Each row has a name. Each piece below is followed by the name of the row it came from, unless a question asks for something else. Each question is about the rows just above it. Places in a row count from 1.

sofe: [133  94 146 164 150 154 166]
lek: [122  75 115 130 105 112 123]
fodi: [133 119 154 153 103 148 128]
fod: [111  75 105 136 186 184 171]
Fal: [171 181 170 110 120 134 155]
kalem: [116 130 105  75 115 112 123]
mives: [ 79 120  96 161 152 149 140]
golud: [146 160 117  79  96 109 157]
basuv: [157 117 155 112  87 122 151]
[160 117] begins in row and place -> golud, 2
[ 75 115 130 105 112 123] begins in row and place -> lek, 2
The one value in Fal and mives: -> [120]

linuv: [110 189  77  97 138  97 130 111]
Bib: [110 189  77 133 110  97 114 176]
reme: [110 189  77  96 138  97 111 130]
which: [110 189  77  97 138  97 130 111] -> linuv
Row and place where [ 96 138  97 111] starts: -> reme, 4
Where does [110 189  77 133 110  97 114] start? Give its row and place. -> Bib, 1
Where does [ 96 138  97 111 130] start? Give its row and place. -> reme, 4

fakug: [133 135 115 103 130 113]
Bevep: [133 109 164 187 111 167]
fabe: [153 148 113  87 151 111]
vepa: [111 145 137 151 119 134]
sedo: [111 145 137 151 136 138]
kod: [111 125 137 151 136 138]
Velu: [127 160 118 111 142 113]
Tesip: [119 119 118 128 118 125]
Rinot: [119 119 125 128 118 125]
Nif: [109 155 132 145 139 129]
Tige: [109 128 119 125 138 134]
Shared by Tesip and vepa: -> [119]
Row and place where [119 125 128] starts: -> Rinot, 2

Zamiz: [129 130 129 136 147 126 128 124 106 127 114 112 119 127 121 136 111 119
 128 120 129 131 129 120 184]
pidu: [135 127 128 123 154 128 125 126 113 130 121 116 122 126 128 136 119 131
 126 116 127 138 134 136 199]
lep: [129 117 184 137 148 126 131 129 114 131 139 118 122 128 124 135 128 139
 129 123 126 137 129 109 199]
Row and place where [135 127 128 123] starts: -> pidu, 1
[129 117 184 137 148 126 131 129 114 131 139 118 122 128 124 135 128 139
 129 123 126 137 129 109 199] is in which row? -> lep
Row and place where [129 120 184] starts: -> Zamiz, 23

Saf: [105 141 125 119 109 135 166 157 145]
dul: [ 52 182 150 147 133 167 160 177  94]
Mol: [111 153 124 124 146 112 143 193 124]
sem: [111 153 124 124 146 112 143 114 135]
lomi: [111 153 124 124 146 112 143 138 114]
mav: [109 130 128 146 128 114 144 123 130]
pom: [119 132 130 128 106 154 119 141 110]
zeko: [111 153 107 124 146 112 143 114 138]
nufi: [142 128 123 138 128 140 121 129 123]
Row and place where [132 130 128 106 154 119 141] starts: -> pom, 2
[128 123 138 128 140 121 129] begins in row and place -> nufi, 2
[114 138] begins in row and place -> zeko, 8

Pof: [154 165 111 195 197 141 185 176 155 142  64  63 170 103 199 132 150  66
 179 119 136 100  79 127 172]
Fak: [144 154  91 171 171 151 184 164 161 150 100 110 151 136 174 124 125  89
 187 106 155 132 130 156 176]
sigel: [173 171  78 189 188 146 196 171 138 163 131 148 125 180 172 127  93  93
 202 136 174 148 165 185 176]
Row and place where [151 136 174 124] starts: -> Fak, 13
[124 125  89 187] begins in row and place -> Fak, 16
[171 171] begins in row and place -> Fak, 4

namo: [129 154 109 121 128  89 130  89 128 129  62  70  83  72  96]
mivan: [129 154 109 121 103  89 130  89 128  85 114 111 121  85 124]
Zogof: [121 139 100 107  80 103 100  77 121  78 101 106 111  66 109]
fumo: [128  82  62  95  83  72  77 121  96  78 175 171 153 197 159]
which: [129 154 109 121 103  89 130  89 128  85 114 111 121  85 124] -> mivan
Where does [100  77 121  78] start? Give its row and place. -> Zogof, 7
[128 129  62  70  83  72] begins in row and place -> namo, 9

Zipu: [170 125 106 109 149 115 107 144 136 122 111 152  95 151 103 163 159 115
 100 142 133 111 170 124 141 126 148 117 131  82 134 143 101 125 116 128
 126]
kas: [172 111 123 107 138 117 109 164 132 143 114 152 110 130  99 161 182 119
 106 136 140 117 131 130 135 115 131 127 136  92 132 142 106 127 108 126
 138]
ved: [138 135 126 138 139 109 124  88 120 108 116 157 130 128 144 124 139 154
 160 131 126 122 141 106 137 140 143 139 114 109 143 135 130 135 134 130
 103]
kib: [160 127 111 113 145 118 111 141 135 124 115 147 103 146 108 155 152 118
 106 139 132 114 161 125 138 126 142 119 131  92 135 139 107 126 117 128
 127]
dizo: [178 110 122 103 140 116 106 169 133 145 113 154 106 131  96 166 187 118
 102 138 141 116 132 130 135 115 133 127 135  88 131 143 104 126 107 126
 139]
kek: [163 104 154 128 125 105 121 131 116 140 116 166 146  92 130 133 200 165
 165 127 144 128  73 114 129 126 121 156 123 108 140 140 132 141 115 125
 120]
Where does [131 126] start? Give its row and place. -> ved, 20
[166 187 118] begins in row and place -> dizo, 16

fuf: [182  94  94  94  54 189  57]
nibas: [143 147 133 116 147 130 147]
Fako: [182  94  94 104 147 132 125]
fameg: [182 190 183 104 147 146 132]
Row and place where [182 190 183 104 147 146] starts: -> fameg, 1
Which value is in both Fako and nibas? -> [147]
The one value in fuf and fameg: -> [182]
Which row holds [182  94  94 104 147 132 125]? -> Fako
Shared by nibas and Fako: -> [147]
which: [182  94  94  94  54 189  57] -> fuf
Shared by fameg and nibas: -> [147]

sased: [ 86 157  81 151  89  82 133 160]
mun: [117  86 139  85 163  88  79  72]
lofe: [ 86 129 105 145  88  79 163 128]
Bef: [ 86 129 105 145  81  89 164 164]
vika: [ 89  87 127 102  78 103 155  78]
bol: [180 116 128  74 176 161  77 154]
nena: [100 157  85 151 158 173 163  86]
Which value is in both bol and lofe? -> [128]
Where does [ 88  79 163] start? Give its row and place. -> lofe, 5
Shared by lofe and sased: -> [86]
Shared by Bef and mun: -> [86]

sep: [193 132 131 120 135 122 135 133]
folil: [193 132 131 115 135 122 135 133]
goler: [156 124 171 125 155 129 130 119]
totu: [135 137 135 124 171 129 123 145]
Which row holds [193 132 131 120 135 122 135 133]? -> sep
Which value is in both folil and totu? -> [135]

kifut: [139 124 142 138]
vobab: [ 99 120 118 126]
ruda: [ 97 112 129 131]
zulek: [128 180  60 107]
mafav: [135 109 113 124]
pel: [159 107 122  87]
Busuk: [103 127 138 129]
voga: [149 120 140  89]
Favus: [151 123 140 149]
mobi: [125 112 129 131]
Where does [149 120] start? Give its row and place. -> voga, 1
Shared by zulek and pel: -> [107]

